Below are the code and all the weights of a small trained network. Each question names an input and a class and asks about switching units off, where a switched-off unit gives its printed mean instead of its output.

import numpy as np


def w(rows, s, z=0):
    codes = np.array(rows[::2]) - 128.0
    scale = np.full(codes.shape[1], s)
    scale[-1] = z or s
    return codes * scale


def norm(h):
    return h / np.sqrt((h * h).mean(-1, keepdims=True) + 1e-5)


def f(y):
    return np.maximum(y, 0)


def log_softmax(a):
    a = a - a.max(-1, keepdims=True)
    return a - np.log(np.exp(a).sum(-1, keepdims=True))


def net(x, mask):
    res = np.array(x, float).reshape(1, 5) / 4 @ E
    u = 0
    for l in range(4):
        y = f(norm(res) @ A[l][:, :-1].T + A[l][:, -1])
        res = res + np.where(mask[u : u + 9], y, B[l][:, -1]) @ B[l][:, :-1]
        u += 9
    return log_softmax(norm(res)[-1] @ U[:, :-1].T + U[:, -1])


A, B = {}, {}
E = w([
[216,173,154,146,171,128,136,254,134,174,126],'x0',
[176,128,127,167,196,222,104,43,135,143,222],'x1',
[86,116,107,200,164,162,68,157,126,48,77],'x2',
[190,141,148,121,111,98,133,130,200,22,142],'x3',
[111,133,66,88,121,106,6,136,182,198,162],'x4',
],0.0075)
A[0] = w([
[167,66,176,182,155,176,203,94,107,126,125,22],'0.n0',
[78,105,89,118,156,178,134,116,9,216,87,5],'0.n1',
[80,79,70,226,144,179,108,209,160,77,85,33],'0.n2',
[173,185,174,166,170,181,85,149,165,152,38,107],'0.n3',
[85,199,87,83,101,105,107,165,133,118,94,109],'0.n4',
[121,2,41,102,162,165,191,61,98,123,132,28],'0.n5',
[213,206,92,74,191,144,166,130,161,107,109,127],'0.n6',
[165,175,130,147,196,113,138,156,119,133,135,23],'0.n7',
[159,120,156,145,157,181,49,83,124,165,158,117],'0.n8',
],0.0067,0.0024)
B[0] = w([
[117,249,136,205,81,112,137,133,151,136,88,236],'0.n0',
[181,36,248,135,239,53,86,147,176,134,159,254],'0.n1',
[168,168,75,109,148,70,165,44,81,107,63,223],'0.n2',
[173,118,149,1,122,122,60,196,93,126,150,209],'0.n3',
[103,112,158,138,89,180,113,149,186,200,124,206],'0.n4',
[114,114,80,121,132,148,138,172,94,72,176,228],'0.n5',
[104,94,149,86,145,160,125,124,158,63,136,219],'0.n6',
[139,143,88,152,144,151,165,200,31,95,193,176],'0.n7',
[248,180,32,232,97,186,139,135,126,82,95,236],'0.n8',
],0.0074,0.0045)
A[1] = w([
[69,158,160,163,90,119,180,157,132,150,85,7],'1.n0',
[184,117,139,145,17,71,105,120,199,70,106,183],'1.n1',
[163,184,86,112,175,67,60,132,77,92,114,113],'1.n2',
[107,157,77,151,87,149,55,121,150,154,154,53],'1.n3',
[149,182,102,146,34,90,185,99,133,190,144,12],'1.n4',
[79,75,134,133,119,168,105,9,149,88,123,74],'1.n5',
[252,49,157,69,187,153,250,101,195,212,138,104],'1.n6',
[120,57,151,67,36,109,122,173,134,46,122,102],'1.n7',
[151,173,136,2,126,112,237,85,159,202,200,141],'1.n8',
],0.0064,0.0018)
B[1] = w([
[112,158,144,255,58,141,141,180,110,177,158,170],'1.n0',
[116,78,130,171,203,112,41,10,157,157,126,243],'1.n1',
[48,96,106,107,182,96,156,104,140,121,122,215],'1.n2',
[99,199,189,119,103,89,186,180,188,177,126,179],'1.n3',
[97,139,76,91,130,95,165,52,89,156,102,161],'1.n4',
[100,130,130,62,149,200,180,212,76,129,182,208],'1.n5',
[107,101,78,101,153,110,82,110,86,97,73,254],'1.n6',
[204,68,156,163,88,191,102,154,42,110,173,222],'1.n7',
[108,144,66,149,247,169,135,144,116,56,31,226],'1.n8',
],0.007,0.0049)
A[2] = w([
[152,177,85,101,112,153,102,241,137,111,119,171],'2.n0',
[105,79,145,145,115,86,115,154,117,197,33,91],'2.n1',
[66,54,98,101,59,133,110,62,135,53,197,2],'2.n2',
[123,80,105,91,1,45,137,198,175,76,89,62],'2.n3',
[135,115,230,141,192,110,144,106,129,85,141,208],'2.n4',
[72,165,126,94,66,117,65,123,171,154,182,57],'2.n5',
[127,134,159,117,172,142,77,112,191,152,172,114],'2.n6',
[98,49,134,83,71,132,114,148,113,127,89,123],'2.n7',
[106,122,97,125,105,157,95,135,98,106,25,101],'2.n8',
],0.0075,0.0021)
B[2] = w([
[80,130,108,101,105,161,160,79,148,157,211,237],'2.n0',
[254,81,123,168,77,113,117,165,96,138,88,238],'2.n1',
[119,94,172,95,184,146,183,212,133,146,174,209],'2.n2',
[217,137,129,142,174,181,166,110,106,176,175,179],'2.n3',
[72,98,148,139,111,51,67,133,181,184,135,254],'2.n4',
[119,181,141,137,139,123,156,136,140,139,137,164],'2.n5',
[105,136,217,145,96,100,109,111,132,166,76,201],'2.n6',
[179,168,17,169,161,120,131,141,114,114,206,199],'2.n7',
[165,188,69,102,165,149,159,90,112,189,124,214],'2.n8',
],0.0086,0.005)
A[3] = w([
[192,151,174,157,117,125,176,120,111,170,85,123],'3.n0',
[83,164,85,77,215,130,155,171,77,124,93,133],'3.n1',
[174,99,220,137,186,177,69,48,115,109,147,159],'3.n2',
[94,223,210,178,80,72,214,186,64,80,95,151],'3.n3',
[159,182,52,88,152,134,41,180,202,213,118,130],'3.n4',
[199,129,94,219,92,190,197,90,131,148,161,60],'3.n5',
[112,73,162,199,129,118,126,81,144,134,115,194],'3.n6',
[178,153,64,161,162,189,94,41,138,99,139,184],'3.n7',
[136,94,150,135,110,149,168,222,2,181,182,250],'3.n8',
],0.0071,0.0017)
B[3] = w([
[110,151,111,161,161,121,94,17,137,108,146,181],'3.n0',
[73,132,110,30,109,111,172,164,95,77,84,197],'3.n1',
[178,1,189,101,103,117,115,195,113,153,9,215],'3.n2',
[54,164,121,130,138,142,145,29,227,175,150,183],'3.n3',
[35,143,176,174,130,148,199,52,163,26,126,239],'3.n4',
[178,142,137,180,23,155,120,119,108,237,115,207],'3.n5',
[134,176,110,72,159,113,17,126,194,106,196,180],'3.n6',
[144,124,79,140,62,21,151,178,62,208,129,231],'3.n7',
[116,102,164,110,107,190,96,150,201,39,198,254],'3.n8',
],0.0069,0.008)
U = w([
[237,88,87,199,87,178,140,137,98,199,166,141],'0',
[144,7,185,110,213,86,85,161,162,114,109,149],'1',
[82,142,120,48,181,218,202,205,126,73,250,145],'2',
[104,158,16,84,189,81,178,91,73,103,13,134],'3',
[33,209,181,187,121,127,147,30,221,148,125,132],'4',
[126,146,121,76,115,86,69,139,83,160,169,125],'5',
[83,199,149,55,56,175,65,167,100,138,62,23],'6',
[96,217,166,37,58,187,36,135,71,127,72,8],'7',
],0.011)

Each question gives the input, the list of numbers given to net, and the class t.
The units are the neurons (one row each of A and B). Each row of codes is followed by its name. A weight is (code - 128) times the scale printed after its matrix; where a second scale follows, it is the last column's (A, B and U).
mask holds one flag per neuron, layer by layer. A switched-off neuron (its flag False) gives its mean, the last column of its row in B, instead of its output. The means were averaged over made-up inputs and are rounded, as every weight is.
A unit's drop is (log p(t) with every unit on - log p(t) with that unit switched off) / (log p(t) with every unit on - log p(t) with every unit switched off).
The circuit of an input: a set's keep is (log p(t) with only the set's units on - log p(t) with every unit switched off) / (log p(t) with every unit on - log p(t) with every unit switched off). Starting from the 12 units with the biggest drops (on a tie, the unit counted first), units are removed one at a time, each time the one whose removal leaves the highest keep (on an exact tie, the one counted first), for as long as the keep stays at least 0.8.
circuit, biggest first: the units of the circuit, biggest drop first
k most important neurons: the k neurons with the biggest drops, biggest first
k most important neurons of layer l: the k neurons of layer l with the biggest drops, biggest first
input [3,-6,7,6,-4], class 3: 2 most important neurons => 0.n2; 0.n1
input [6,6,-8,1,4], class 3: circuit, biggest first => 1.n8; 1.n6; 3.n8
input [2,-6,-1,-7,3], class 1: 2 most important neurons => 0.n1; 0.n8
input [-4,1,8,-1,0], class 3: circuit, biggest first => 0.n2
input [-7,-1,3,5,1], class 2: 3 most important neurons => 1.n5; 2.n2; 0.n1
input [5,-8,-3,-8,4], class 0: 2 most important neurons => 2.n1; 1.n1
input [-1,6,7,3,0], class 3: circuit, biggest first => 0.n2; 3.n8
input [-7,-2,-2,-7,-4], class 1: 2 most important neurons => 0.n1; 2.n4
input [-3,8,3,8,4], class 0: 2 most important neurons of layer 1 => 1.n6; 1.n5
input [7,-7,-4,5,-8], class 4: 2 most important neurons => 3.n3; 0.n1
input [-7,8,3,2,2], class 0: 2 most important neurons of layer 3 => 3.n5; 3.n7
input [4,-4,-5,-6,-5], class 1: 3 most important neurons of layer 0 => 0.n1; 0.n8; 0.n2
input [1,4,1,-5,5], class 1: 4 most important neurons => 0.n1; 0.n0; 3.n2; 2.n6
input [-6,3,-2,4,-5], class 2: 2 most important neurons => 2.n2; 0.n5
input [2,-7,-4,0,-8], class 4: 2 most important neurons of layer 3 => 3.n3; 3.n0
input [6,-5,3,-2,-8], class 4: circuit, biggest first => 3.n3
input [0,-8,8,0,8], class 0: 4 most important neurons of layer 0 => 0.n4; 0.n0; 0.n1; 0.n8
input [0,-6,-2,5,3], class 0: 2 most important neurons => 0.n1; 0.n4
input [1,-7,1,7,-7], class 0: 2 most important neurons of layer 3 => 3.n5; 3.n4
input [2,-6,7,-6,2], class 3: circuit, biggest first => 0.n2
input [7,-3,-2,-7,5], class 1: 4 most important neurons => 0.n1; 2.n1; 1.n5; 0.n5
input [5,-1,6,-2,7], class 4: 2 most important neurons of layer 0 => 0.n4; 0.n5
input [4,-1,5,-3,2], class 3: 2 most important neurons => 0.n2; 1.n2
input [-1,-6,6,0,2], class 0: circuit, biggest first => 1.n8; 2.n3
input [1,-1,-7,-5,-1], class 3: 2 most important neurons => 1.n6; 1.n8
